In the rows, 128 means zero.
Each name stands for a flat space through zero: a line, a plane or more. A row that begins with a name and a colon came from that space; any other row is followed by the name of the space it lies nearest, among the names in its block.
j226j212: 144  143  133  132  132  120  116  150  151  114  143  134  132  129  119  128  125  123  135  130  135  122  128  120  129  123
j241j629: 141  134  132  132  145  109  136  158  196  113  160  151  131  134  84  128  87  125  104  146  115  107  141  78  147  114
j137j685: 155  164  147  133  107  124  109  141  123  112  127  114  143  121  137  130  133  118  146  105  146  138  140  133  133  143
j43j109: 132  130  115  123  94  178  125  89  100  145  132  135  108  142  139  129  110  131  121  120  132  129  118  126  126  125
j241j629: 140  142  129  118  125  139  145  112  130  131  156  137  118  138  125  122  85  133  106  167  116  133  134  99  153  117
j241j629: 134  135  126  132  114  145  122  131  138  136  136  138  127  140  121  132  120  123  130  120  136  121  130  124  126  122
j418j378: 149  164  139  129  86  140  94  136  143  108  115  122  123  131  119  113  133  128  118  121  140  144  135  114  153  153
j689j238: 125  122  140  130  138  112  122  142  136  115  131  111  137  115  127  127  132  130  123  117  140  116  131  132  126  128
j241j629: 149  148  116  126  74  185  123  98  151  134  141  158  104  153  99  125  73  128  95  117  119  123  133  75  152  131
j137j685: 155  156  111  120  138  100  112  139  160  85  105  159  106  124  106  104  147  131  138  169  82  173  110  90  155  160
j689j238: 172  164  126  125  136  119  118  133  122  99  143  142  127  120  138  131  125  117  167  129  119  147  115  118  124  133
j226j212: 108  113  122  124  91  144  101  109  138  111  82  114  103  121  111  103  146  149  84  110  123  137  120  112  149  165
j226j212: 150  113  69  112  175  146  143  102  136  120  166  199  81  143  122  130  107  131  158  182  75  131  66  97  104  94
j137j685: 159  170  145  139  122  92  115  171  180  97  115  140  148  124  95  126  130  112  139  116  116  145  154  95  152  155
j43j109: 81  70  131  123  177  104  175  116  112  151  138  107  137  115  136  136  114  141  101  143  120  101  134  142  117  103
j226j212: 130  116  125  113  124  116  129  86  108  81  87  105  107  88  125  110  121  147  99  96  92  150  116  93  148  177
j418j378: 122  133  144  132  140  96  148  137  116  132  108  113  152  118  134  133  139  120  138  123  120  145  153  138  134  143
j226j212: 133  137  132  130  114  146  102  140  129  131  147  123  126  138  138  126  136  129  132  134  160  116  120  147  121  113
j137j685: 105  100  121  133  144  122  158  122  131  149  118  136  136  129  116  141  121  125  123  112  111  118  138  125  118  123
j418j378: 137  139  133  121  118  132  130  113  118  119  129  120  123  123  132  122  112  132  116  133  123  138  131  115  144  138
j43j109: 149  153  141  137  145  99  128  163  141  120  140  132  153  125  128  139  135  111  162  126  134  131  141  135  122  124
j241j629: 130  117  124  127  139  111  116  126  124  98  104  118  124  103  128  125  151  131  139  94  119  131  111  129  116  149
j137j685: 129  139  145  139  97  146  87  166  185  123  152  123  129  144  101  120  120  131  96  124  173  92  137  120  139  114
j241j629: 151  151  123  114  109  161  130  92  88  132  151  131  110  136  155  123  102  131  130  155  128  145  116  124  137  121
j689j238: 98  84  134  120  154  105  118  126  129  101  119  91  119  96  130  113  142  153  94  121  136  106  110  135  124  132
j226j212: 130  128  125  108  137  138  148  77  37  137  133  103  118  116  189  125  130  137  146  158  125  157  110  162  122  126
j241j629: 150  153  131  135  125  127  106  166  181  116  157  151  129  144  103  126  118  121  130  147  139  116  130  108  136  114
j226j212: 108  98  113  137  141  131  155  126  148  151  123  151  132  136  103  146  115  121  125  102  109  107  135  115  112  117
j689j238: 162  165  132  131  129  107  129  132  105  111  110  132  144  116  143  138  145  108  180  104  114  162  134  133  122  153
j43j109: 89  100  119  123  127  139  125  115  99  155  108  115  117  137  150  116  165  143  118  159  138  135  115  168  121  123
j418j378: 110  110  127  124  146  132  139  123  102  151  148  120  129  134  152  131  132  133  131  157  142  118  120  159  114  101
j137j685: 111  117  118  126  107  157  143  97  102  159  113  132  120  142  135  130  123  130  118  127  121  135  132  134  129  130
j241j629: 173  155  131  130  155  137  146  149  157  131  223  162  138  146  121  152  56  109  148  154  139  91  130  101  118  68
j689j238: 170  157  140  124  165  90  126  143  105  90  153  118  143  101  156  136  132  117  178  129  128  141  116  139  114  126
j137j685: 103  95  134  138  155  112  150  151  162  145  147  128  146  130  105  143  110  126  110  116  135  87  144  125  116  102
j226j212: 128  130  125  124  117  174  109  116  77  158  170  117  120  146  178  134  138  130  151  151  180  111  102  186  97  85
j43j109: 119  118  122  117  113  145  100  115  135  108  124  118  98  125  125  102  133  152  91  151  134  127  104  119  144  135
j418j378: 130  143  140  139  101  134  105  148  139  131  114  120  140  133  124  129  147  121  134  101  152  126  141  141  127  138
j43j109: 132  121  134  135  152  113  167  132  135  140  149  136  151  125  118  153  91  113  136  105  117  109  150  113  119  111
j689j238: 103  101  141  118  145  127  117  127  107  128  155  88  123  117  156  116  133  150  101  159  165  103  112  161  122  103
j226j212: 103  96  129  138  128  122  151  123  145  138  102  125  140  120  100  142  116  124  108  70  114  107  149  111  122  140
j689j238: 146  136  111  121  100  159  82  122  165  91  135  144  88  132  104  104  120  144  100  134  130  121  95  92  141  136
j689j238: 157  132  107  106  136  147  87  111  133  74  163  135  78  116  135  101  118  153  116  167  127  124  67  105  130  119
j43j109: 141  146  117  122  88  181  85  121  138  128  155  140  96  153  130  110  122  140  110  159  157  121  103  126  136  113
j137j685: 128  149  137  144  79  143  130  133  149  149  94  138  145  145  100  137  122  112  120  83  126  137  169  110  145  154
j418j378: 146  134  121  132  100  158  104  123  149  113  133  139  115  130  110  130  113  126  123  86  137  110  118  106  122  132
j418j378: 136  132  135  136  105  134  132  120  137  119  109  125  137  118  109  139  109  119  121  64  121  122  147  103  131  150
j418j378: 127  129  132  132  109  146  117  128  128  134  130  123  129  133  128  131  127  127  125  108  146  116  130  135  123  126
j689j238: 109  124  110  122  86  175  119  91  99  158  101  134  102  151  140  114  144  139  112  146  127  149  118  141  136  138
j43j109: 139  133  120  120  101  158  117  98  119  117  127  129  107  127  128  120  109  136  111  116  125  130  116  108  137  138
j137j685: 121  136  135  140  85  155  112  140  162  145  122  133  131  149  102  127  120  125  102  108  148  113  150  116  141  131
j241j629: 125  139  121  137  76  178  109  119  123  159  115  139  123  156  127  133  137  121  131  104  150  126  133  142  122  129
j43j109: 135  144  128  141  126  129  144  141  119  159  127  146  152  145  133  151  135  104  168  114  130  134  147  147  112  120
j418j378: 136  108  101  123  151  133  140  112  149  112  139  159  106  123  106  133  103  131  126  119  95  115  103  91  117  120
79  78  127  133  156  109  175  123  132  163  114  124  143  128  114  140  120  131  102  124  110  109  150  131  123  117 => j689j238
131  119  142  138  158  91  169  138  140  126  129  126  161  109  111  155  99  111  138  79  109  113  159  108  120  130 => j226j212
159  167  132  126  109  123  109  128  118  104  111  129  127  122  135  120  142  122  149  125  121  163  128  122  142  157 => j137j685
130  125  123  129  113  145  132  115  136  130  125  136  122  131  115  131  109  127  116  107  121  121  131  108  131  132 => j241j629
131  150  137  132  109  127  171  105  90  161  100  130  152  135  137  144  114  109  144  112  104  163  170  126  142  150 => j137j685
112  112  139  134  173  61  117  180  171  96  105  115  144  104  109  118  173  132  131  134  122  127  129  135  127  142 => j241j629
111  117  131  140  112  135  143  131  146  152  111  135  142  138  105  141  119  119  116  93  125  116  154  119  128  132 => j137j685
102  107  113  121  119  158  141  100  110  162  128  135  111  148  135  123  124  139  107  159  124  129  121  136  130  115 => j689j238
119  108  112  129  123  143  122  119  146  126  121  141  112  130  110  127  125  134  115  111  120  115  115  113  122  129 => j226j212
137  120  118  114  166  111  118  125  112  99  147  123  111  110  150  117  141  140  142  162  123  132  90  138  116  118 => j137j685
156  148  124  123  158  103  149  122  92  117  132  136  138  114  154  140  132  114  179  133  105  156  121  136  116  131 => j689j238
149  138  138  124  140  117  126  133  137  102  154  121  129  114  126  128  102  129  124  126  130  117  125  109  133  123 => j43j109
124  119  130  132  146  116  136  136  125  131  134  125  139  122  132  138  132  123  141  117  132  118  129  140  113  119 => j241j629
133  122  120  130  124  115  94  135  146  84  88  123  116  104  113  117  163  133  134  82  119  134  107  118  121  164 => j241j629
139  156  130  148  128  133  138  166  133  177  150  159  161  164  134  158  140  95  185  133  148  125  151  162  104  97 => j43j109
132  122  120  130  125  133  119  136  175  112  135  146  116  131  93  124  109  132  106  121  119  111  123  92  136  127 => j689j238
90  99  134  136  114  134  151  115  114  163  97  112  143  130  125  138  132  127  109  94  130  120  154  143  125  136 => j226j212
113  94  103  104  149  145  123  86  94  115  139  122  84  118  153  105  131  159  106  176  117  130  77  133  124  117 => j689j238
134  147  119  124  66  178  112  99  139  136  112  144  102  152  109  112  108  135  92  131  122  143  133  95  160  148 => j241j629
138  144  127  130  136  114  105  156  141  118  130  135  128  133  132  120  159  126  150  155  137  139  117  143  125  126 => j418j378
137  144  142  134  126  111  120  153  152  116  129  124  141  126  116  127  128  122  128  124  135  127  143  120  138  134 => j226j212
91  83  119  132  116  135  148  99  131  137  82  121  123  117  104  131  124  136  93  71  105  117  138  110  128  153 => j226j212
121  110  128  128  146  122  155  117  119  135  136  126  135  120  128  140  107  126  125  113  118  115  134  123  120  119 => j241j629
113  115  145  133  125  122  161  112  99  147  115  103  153  116  137  145  111  121  122  84  129  121  159  135  125  135 => j418j378
134  126  129  134  144  109  118  152  153  110  131  131  134  120  116  131  137  124  139  115  130  117  123  125  119  127 => j241j629
135  136  127  125  118  129  116  123  126  113  116  124  121  122  128  120  135  131  127  122  124  139  123  122  134  143 => j43j109

Each name stands for a flat space through zero: a line, a plane or more. A row that begins with a name and a colon came from that space; any other row is followed by the name of the space it lies nearest, among the names in its block.
j586-j616: 153  139  121  121  140  149  139  134  136  148  113  123  117  121  136  113  124  107  126  173  145  115  119  129  149  114
j301-j644: 131  133  128  125  123  146  144  130  132  100  142  152  101  105  133  140  127  123  134  131  133  125  113  115  146  160
j485-j142: 178  157  121  96  112  141  129  125  154  125  85  139  137  119  120  117  128  131  107  120  147  102  128  153  96  128
j586-j616: 148  148  117  127  109  155  95  118  147  124  85  111  115  115  123  102  125  128  126  105  156  137  110  149  93  128
j406-j940: 140  125  134  100  126  119  142  141  141  114  126  161  129  114  123  147  132  150  122  120  109  90  136  138  120  148
j485-j142: 106  127  126  117  104  107  128  118  129  102  135  144  117  116  121  137  137  164  135  71  118  125  124  136  98  150
j301-j644: 148  141  153  119  119  171  138  135  150  102  123  171  109  115  128  144  144  116  141  146  106  126  117  117  139  150
j962-j311: 148  113  161  129  126  157  104  162  161  109  122  160  147  139  108  159  131  139  113  121  78  109  144  139  108  139
j406-j940: 105  123  130  129  97  92  119  82  116  162  102  95  150  151  122  106  116  144  137  65  157  163  123  137  86  96
j485-j142: 123  100  152  145  149  137  120  125  111  151  126  117  143  139  139  135  109  97  142  162  132  152  131  104  162  128
j406-j940: 129  108  155  114  106  119  138  101  127  132  111  145  142  127  127  145  104  133  138  90  144  138  121  118  118  148
j485-j142: 122  138  135  88  113  95  149  107  129  148  101  144  132  128  129  118  150  156  147  109  116  110  131  143  103  112
j586-j616: 146  103  158  142  115  163  118  158  160  83  151  168  140  131  105  180  107  136  101  97  98  118  134  123  119  167
j586-j616: 117  132  128  132  122  121  135  113  126  162  119  109  130  147  129  108  133  126  138  130  133  144  122  131  124  87
j406-j940: 122  103  165  125  123  150  141  111  121  115  126  162  112  106  142  153  111  110  162  133  133  147  108  93  162  174
j301-j644: 135  159  96  125  123  145  98  142  141  90  118  124  94  96  125  108  149  143  123  115  132  115  117  152  102  150
j962-j311: 156  147  121  116  125  140  151  149  152  115  139  151  128  131  118  138  137  132  102  140  114  97  135  138  126  121
j406-j940: 106  122  148  114  124  136  132  129  131  112  128  162  96  104  135  138  150  143  165  128  97  122  114  120  136  155
j301-j644: 110  121  120  138  135  112  128  130  115  128  147  118  130  133  129  130  129  133  127  125  124  132  133  125  133  126
j586-j616: 132  137  107  115  137  114  149  129  124  144  128  120  117  119  136  114  128  130  125  148  144  107  124  134  140  116
j485-j142: 88  108  133  112  127  69  171  106  97  139  158  142  135  133  137  144  131  150  147  109  120  125  136  111  143  130
j962-j311: 134  118  142  137  117  142  108  146  154  126  124  133  142  145  108  140  126  143  112  105  102  122  135  144  100  116
j406-j940: 140  140  97  116  157  120  115  151  127  143  114  106  121  114  135  102  138  132  118  167  131  93  136  151  130  115
j406-j940: 116  108  147  125  139  139  137  112  109  131  122  140  105  101  151  133  116  107  165  154  144  143  108  98  170  162
j301-j644: 139  142  120  117  126  125  105  121  130  138  93  112  135  126  127  105  135  132  128  122  138  126  131  147  101  118
j301-j644: 137  118  152  127  100  145  119  105  145  147  92  126  135  137  120  125  108  128  135  95  146  148  112  131  104  119
j485-j142: 138  156  126  122  141  148  123  139  141  162  101  117  118  139  133  94  164  116  142  183  106  121  127  144  131  77
j962-j311: 131  166  137  110  137  116  140  117  102  97  137  157  141  129  140  129  178  110  147  157  97  139  153  110  139  144
j962-j311: 127  103  138  121  129  133  130  145  148  144  121  137  120  122  123  138  114  147  128  126  117  102  121  139  127  125
j301-j644: 129  125  123  148  111  150  110  144  158  126  130  118  121  139  108  129  119  144  108  98  123  127  118  147  101  110
j586-j616: 143  128  133  125  148  143  128  139  123  120  128  138  126  116  138  134  129  106  131  168  126  122  132  116  155  147
j406-j940: 120  124  155  130  117  163  97  131  145  116  102  145  105  114  127  128  143  133  158  120  103  141  111  131  114  144
j586-j616: 116  115  151  142  127  130  144  127  129  151  142  131  142  158  125  138  128  120  134  139  108  144  132  115  142  98
j962-j311: 127  146  117  139  113  148  104  129  146  130  112  111  113  131  119  105  140  135  128  113  129  139  115  147  100  106
j485-j142: 176  129  130  149  127  186  84  143  151  101  105  119  134  118  119  133  94  98  98  128  158  138  122  131  119  159
j962-j311: 114  102  135  135  121  130  112  135  144  150  116  117  122  131  120  127  112  149  130  106  124  123  117  143  112  114
j485-j142: 99  90  142  125  126  85  149  107  100  135  148  133  146  132  133  153  103  139  137  98  137  137  134  107  140  147
j406-j940: 148  140  103  131  146  127  119  147  131  135  127  106  139  134  125  115  127  122  101  152  136  110  141  144  126  110
j586-j616: 136  187  112  121  89  147  160  104  140  88  141  153  96  121  124  117  162  125  132  106  137  147  107  123  116  129
j485-j142: 151  138  117  147  130  162  114  144  138  91  142  129  120  117  123  137  116  110  104  132  142  131  124  123  134  156
j962-j311: 138  103  141  125  136  145  124  145  140  129  122  140  122  114  128  144  107  128  126  138  127  109  122  127  141  149
j301-j644: 147  144  104  116  138  109  96  131  129  156  88  89  152  137  124  93  133  137  110  130  141  111  146  164  91  94
j301-j644: 120  140  108  134  137  119  106  142  125  120  133  112  126  129  125  114  147  139  121  129  114  121  139  145  113  119
j586-j616: 92  124  120  123  145  81  123  111  85  132  136  113  135  125  144  117  146  133  152  131  123  141  143  118  136  134
j962-j311: 135  142  117  118  127  141  137  135  142  131  120  132  103  114  130  116  137  133  131  142  131  111  114  138  130  121
97  100  114  141  111  100  137  96  106  136  141  102  118  118  132  128  85  138  131  75  182  152  106  116  129  143 => j301-j644
162  148  138  109  121  155  102  127  155  156  64  122  133  131  124  99  140  125  133  142  128  119  125  156  97  99 => j485-j142
114  117  145  117  125  114  120  115  127  164  98  121  136  138  130  115  136  139  151  124  117  132  128  137  113  102 => j485-j142
168  138  124  129  123  160  103  136  151  125  97  119  136  125  119  120  111  116  104  127  150  123  125  144  108  130 => j485-j142
114  101  165  128  123  118  109  143  141  132  126  147  159  154  111  154  137  155  129  101  72  122  150  138  100  120 => j962-j311
132  105  129  114  125  129  148  153  160  152  127  141  116  125  117  139  112  159  116  125  116  82  118  148  125  111 => j962-j311
105  110  123  146  134  120  154  137  118  114  179  136  115  127  130  152  117  129  124  129  123  129  124  107  159  141 => j301-j644
122  117  171  119  117  124  124  95  117  155  94  135  154  147  133  128  130  115  160  122  122  161  131  114  122  118 => j301-j644
123  134  133  125  160  123  134  121  95  137  129  126  129  123  153  118  146  95  155  190  124  141  137  104  171  133 => j586-j616
105  97  145  107  124  75  158  100  103  154  130  135  152  135  135  143  112  144  143  104  135  127  136  115  133  130 => j485-j142
126  149  140  140  88  151  130  113  148  104  134  144  123  144  111  133  141  133  128  83  118  158  116  127  99  120 => j586-j616
141  154  119  122  120  142  148  124  135  114  133  141  112  120  130  123  140  119  127  138  135  126  119  124  135  130 => j586-j616
149  157  121  141  104  148  115  146  165  113  133  127  143  159  98  127  144  141  91  99  104  125  139  156  82  92 => j962-j311
118  104  145  137  135  123  122  135  124  133  138  131  144  140  125  145  120  129  128  127  110  131  138  122  133  129 => j586-j616
169  117  169  101  129  145  119  106  130  157  63  138  161  128  137  128  107  99  142  148  148  133  131  121  129  137 => j485-j142
105  101  134  162  101  135  113  127  147  142  140  107  131  154  106  135  100  148  114  72  131  150  114  137  101  102 => j301-j644
124  135  132  136  102  135  137  118  146  142  127  124  127  149  115  122  129  136  124  102  128  141  117  136  108  95 => j586-j616
97  113  120  116  132  98  146  112  112  162  123  116  108  116  142  112  125  143  155  130  142  123  113  127  140  116 => j962-j311
89  76  160  121  137  82  132  120  105  155  134  134  155  141  131  152  116  150  149  109  103  127  144  117  133  131 => j962-j311
102  131  130  129  126  103  140  116  107  114  153  137  131  133  132  135  146  133  141  117  112  143  137  114  132  135 => j586-j616
97  103  98  149  141  81  135  129  103  147  165  88  140  142  128  127  103  141  108  112  149  127  137  129  136  111 => j301-j644
125  115  124  117  115  98  148  115  119  113  143  139  140  122  124  148  107  145  114  87  146  120  132  124  121  153 => j485-j142
94  94  125  119  133  79  156  112  107  168  138  115  129  130  137  129  108  148  141  117  143  120  123  123  143  114 => j962-j311
128  99  151  122  130  112  148  108  103  114  141  149  148  120  138  162  97  113  133  118  147  140  134  94  155  175 => j485-j142

Rows lie near named flat spaces through zero. A row that begins with a name and a colon came from that space; any other row is followed by the name of its block's space that it lies nearest.
j94-j363: 109  113  128  128  97  134  117  142  129  126  147  141  138  120  160  151  107  111  141  139  173  152  115  124  121  133
j760-j558: 152  131  110  141  154  123  127  152  104  152  123  140  141  122  91  139  124  150  104  97  115  130  139  133  125  158
j94-j363: 160  162  128  123  189  98  131  108  135  152  103  108  111  148  115  120  143  128  106  136  69  80  128  121  122  104
j377-j312: 156  123  161  152  152  107  138  145  87  150  110  146  142  93  161  143  136  158  147  112  147  128  149  130  109  141
j377-j312: 99  112  114  117  103  145  131  130  127  108  151  130  136  159  132  125  107  105  121  169  146  145  110  125  130  105
j94-j363: 117  146  122  120  117  138  93  113  178  110  152  89  118  123  131  124  92  109  91  142  144  89  143  139  138  124
j94-j363: 148  138  123  140  162  99  128  127  131  159  144  138  120  146  173  147  135  103  139  163  131  107  109  130  103  78
j886-j974: 156  150  120  132  156  128  150  110  134  143  107  111  158  126  126  128  135  147  121  126  104  106  140  130  109  106
j885-j59: 141  118  141  152  144  111  128  127  136  129  150  142  91  110  179  110  131  124  149  120  127  100  134  124  117  118
j760-j558: 121  115  92  135  105  139  118  150  140  138  146  154  128  112  119  143  107  124  128  78  131  152  115  112  125  176
j886-j974: 115  130  88  111  98  162  135  124  149  118  127  123  152  141  69  124  132  130  118  110  112  161  118  131  142  143
j760-j558: 134  109  124  152  125  134  151  128  126  122  147  143  132  114  174  114  118  137  146  121  137  120  135  120  106  116
j760-j558: 138  138  147  124  154  112  115  131  117  131  116  118  113  127  119  124  121  132  109  133  114  110  138  126  135  138
j94-j363: 127  125  76  112  124  149  150  135  132  134  125  144  150  154  88  126  114  123  118  116  85  164  96  99  120  140
j377-j312: 163  128  52  155  153  134  141  151  144  165  163  161  142  132  116  136  111  126  115  89  98  132  112  118  98  135
j885-j59: 115  129  90  128  124  129  123  127  140  137  139  131  122  155  105  138  127  112  111  115  115  120  111  127  132  128
j760-j558: 108  124  118  114  93  147  160  98  158  118  126  126  155  139  178  131  131  108  170  153  134  146  98  106  105  84
j760-j558: 136  121  124  155  122  133  129  138  116  135  138  136  137  111  110  134  158  151  135  98  156  129  153  168  135  134
j377-j312: 129  101  116  140  108  140  155  139  122  126  141  168  128  118  147  117  145  131  175  108  126  171  109  115  117  133
j760-j558: 102  120  149  115  118  122  80  141  133  99  153  120  68  138  98  107  122  105  104  146  138  123  132  145  173  149
j377-j312: 135  114  149  137  125  130  100  167  103  122  149  141  128  101  123  133  103  137  115  135  171  153  148  145  138  161
j885-j59: 141  114  141  123  130  117  120  154  125  134  149  166  105  115  165  127  122  103  167  150  133  175  96  106  119  132
j94-j363: 138  138  77  118  141  157  149  114  154  114  135  113  138  157  74  90  114  131  92  125  67  120  125  118  130  118
j886-j974: 133  137  114  126  149  116  107  139  123  141  150  129  109  168  87  133  153  104  110  167  129  129  116  164  147  96
j885-j59: 115  123  91  131  113  143  124  140  126  133  148  133  145  152  91  143  128  121  109  128  144  142  122  149  135  125
j760-j558: 139  128  125  132  141  127  144  128  118  134  122  132  141  130  134  127  127  136  129  131  119  127  128  122  115  119
j760-j558: 143  126  104  140  132  143  174  118  117  140  123  135  180  140  140  133  142  143  144  139  128  139  125  132  98  86
j760-j558: 153  135  117  147  149  126  138  136  111  149  120  129  154  119  111  140  136  154  116  106  129  119  148  145  118  132
j94-j363: 127  127  94  119  134  134  150  124  129  134  125  139  135  159  111  123  129  119  127  129  90  141  101  107  120  116
j886-j974: 107  122  108  127  86  142  97  142  148  125  139  138  105  113  64  137  157  127  132  68  141  157  128  155  168  184
j377-j312: 137  142  151  99  120  119  116  130  142  140  99  137  122  103  130  143  143  118  166  122  117  175  102  105  132  154
j377-j312: 119  126  121  129  132  125  146  117  120  131  120  126  140  148  147  134  121  125  126  138  122  113  120  114  113  107
j885-j59: 138  131  142  154  124  128  112  129  139  129  144  115  133  91  150  136  127  144  124  112  172  98  167  162  126  130
j94-j363: 112  132  98  133  107  133  109  118  169  130  156  123  107  139  117  135  145  104  128  113  137  113  119  149  141  119
j886-j974: 124  142  125  124  137  122  102  129  132  130  136  108  121  145  97  136  128  119  94  146  138  108  137  155  146  120
j886-j974: 135  126  131  130  133  136  128  135  116  119  124  126  127  124  90  112  138  146  116  117  119  134  145  143  144  143
j885-j59: 114  118  94  132  119  138  140  124  136  124  141  134  128  149  124  122  116  121  119  118  113  121  116  115  123  124
j94-j363: 123  139  135  128  109  122  80  143  152  141  142  121  125  96  136  166  111  115  121  113  177  129  135  143  136  161
j885-j59: 138  126  159  118  140  127  139  135  89  122  108  129  141  136  104  118  154  143  136  164  131  157  135  145  139  113
j885-j59: 131  137  150  126  134  131  136  111  126  115  100  102  140  110  131  116  117  154  114  116  119  102  156  122  127  138
j377-j312: 136  128  117  128  117  146  106  142  150  117  163  129  118  123  91  113  140  119  125  141  144  152  133  164  150  126
j377-j312: 137  118  126  144  134  121  153  128  115  140  115  149  129  114  152  127  139  144  153  92  112  128  126  108  110  139
j886-j974: 125  117  171  141  134  115  113  137  106  114  122  121  111  93  161  121  95  148  113  112  148  97  162  118  129  164
j885-j59: 113  115  81  135  126  132  137  129  140  129  153  145  110  157  127  119  111  110  116  112  100  116  105  106  121  127
j94-j363: 133  120  119  140  133  127  145  126  121  131  135  141  122  139  126  118  155  130  144  126  120  130  124  138  126  109
j377-j312: 136  155  180  109  136  114  115  105  130  126  97  94  130  124  127  134  167  129  142  170  146  121  142  159  144  95
j886-j974: 160  140  144  157  183  83  113  137  113  164  129  131  110  112  178  149  111  131  112  120  130  69  144  123  103  126
j886-j974: 118  135  89  121  133  133  106  141  135  134  146  119  134  155  93  143  87  112  74  134  123  117  120  125  132  140
j886-j974: 137  138  122  123  114  136  142  111  148  136  120  134  128  134  93  124  211  126  178  125  122  162  114  166  144  97
j885-j59: 118  114  90  133  156  117  150  131  96  133  140  149  98  204  77  107  164  113  113  145  79  121  101  136  142  91
114  113  109  118  121  147  160  121  121  109  131  134  143  158  133  106  109  123  127  153  105  142  110  102  117  106 => j94-j363
143  119  141  150  142  115  153  130  101  142  114  145  136  111  159  131  141  152  150  105  128  120  139  121  108  130 => j377-j312
124  140  158  103  121  133  144  109  115  121  85  109  156  132  115  131  153  140  144  152  127  150  128  130  134  113 => j885-j59
95  111  139  109  87  141  139  114  138  101  135  136  115  149  142  113  156  102  171  163  139  165  98  127  141  97 => j760-j558
128  143  123  120  121  139  128  113  144  126  116  107  143  129  100  129  144  135  121  124  125  124  137  145  137  122 => j886-j974
146  121  87  138  143  152  163  126  131  120  149  137  141  153  104  92  133  135  121  137  91  134  125  131  118  97 => j94-j363
137  121  108  136  132  128  137  140  125  140  133  150  127  124  126  129  128  131  136  103  113  142  117  115  119  144 => j886-j974
125  127  151  130  120  123  129  118  132  124  119  124  124  110  156  129  135  132  147  123  141  121  135  126  125  128 => j886-j974
113  95  138  133  106  134  131  150  108  111  138  160  109  110  143  114  113  132  147  104  133  159  122  104  131  169 => j886-j974
137  152  125  112  108  151  156  88  160  125  100  106  157  132  87  118  209  139  170  133  116  154  127  167  141  83 => j886-j974
101  126  59  138  103  163  127  127  143  122  146  108  165  149  74  140  89  139  62  88  133  100  146  140  132  150 => j885-j59
101  122  81  106  99  142  139  119  163  129  133  142  129  149  143  136  97  95  138  114  97  150  77  73  112  139 => j885-j59
143  104  154  135  154  124  138  155  74  110  142  155  100  146  97  85  157  138  135  165  117  159  134  150  149  115 => j886-j974
103  147  114  114  88  154  135  95  156  122  100  88  180  125  112  154  128  140  118  111  149  118  140  139  129  126 => j885-j59
99  122  111  120  101  134  100  139  141  122  146  128  118  134  119  145  98  107  107  119  146  131  117  121  140  156 => j886-j974
144  127  137  146  145  125  112  147  111  128  141  125  125  112  113  124  119  146  102  122  145  113  159  152  135  144 => j885-j59
123  126  122  124  123  129  140  121  132  129  123  133  130  135  136  127  134  123  141  128  118  134  115  117  122  120 => j377-j312
104  114  109  119  100  151  106  142  143  102  161  128  112  138  99  113  101  111  105  133  137  144  123  131  150  148 => j377-j312
144  113  126  164  132  132  145  138  111  134  142  144  139  107  139  123  145  156  140  101  149  120  155  153  118  126 => j760-j558
124  129  142  123  134  115  141  122  110  137  103  129  141  131  158  145  119  130  135  133  126  124  119  103  112  125 => j377-j312
144  131  155  135  150  115  122  134  106  130  122  125  120  124  117  122  148  141  126  140  134  122  146  151  138  121 => j885-j59
154  118  108  166  151  133  154  132  125  134  151  135  150  108  179  118  90  150  115  113  131  90  153  118  88  116 => j760-j558
100  108  118  115  81  156  135  118  158  93  146  139  100  133  109  92  156  113  163  119  118  166  108  128  153  131 => j377-j312
100  131  108  93  102  138  125  116  159  119  121  127  119  149  120  130  113  96  134  131  99  152  86  89  133  138 => j377-j312
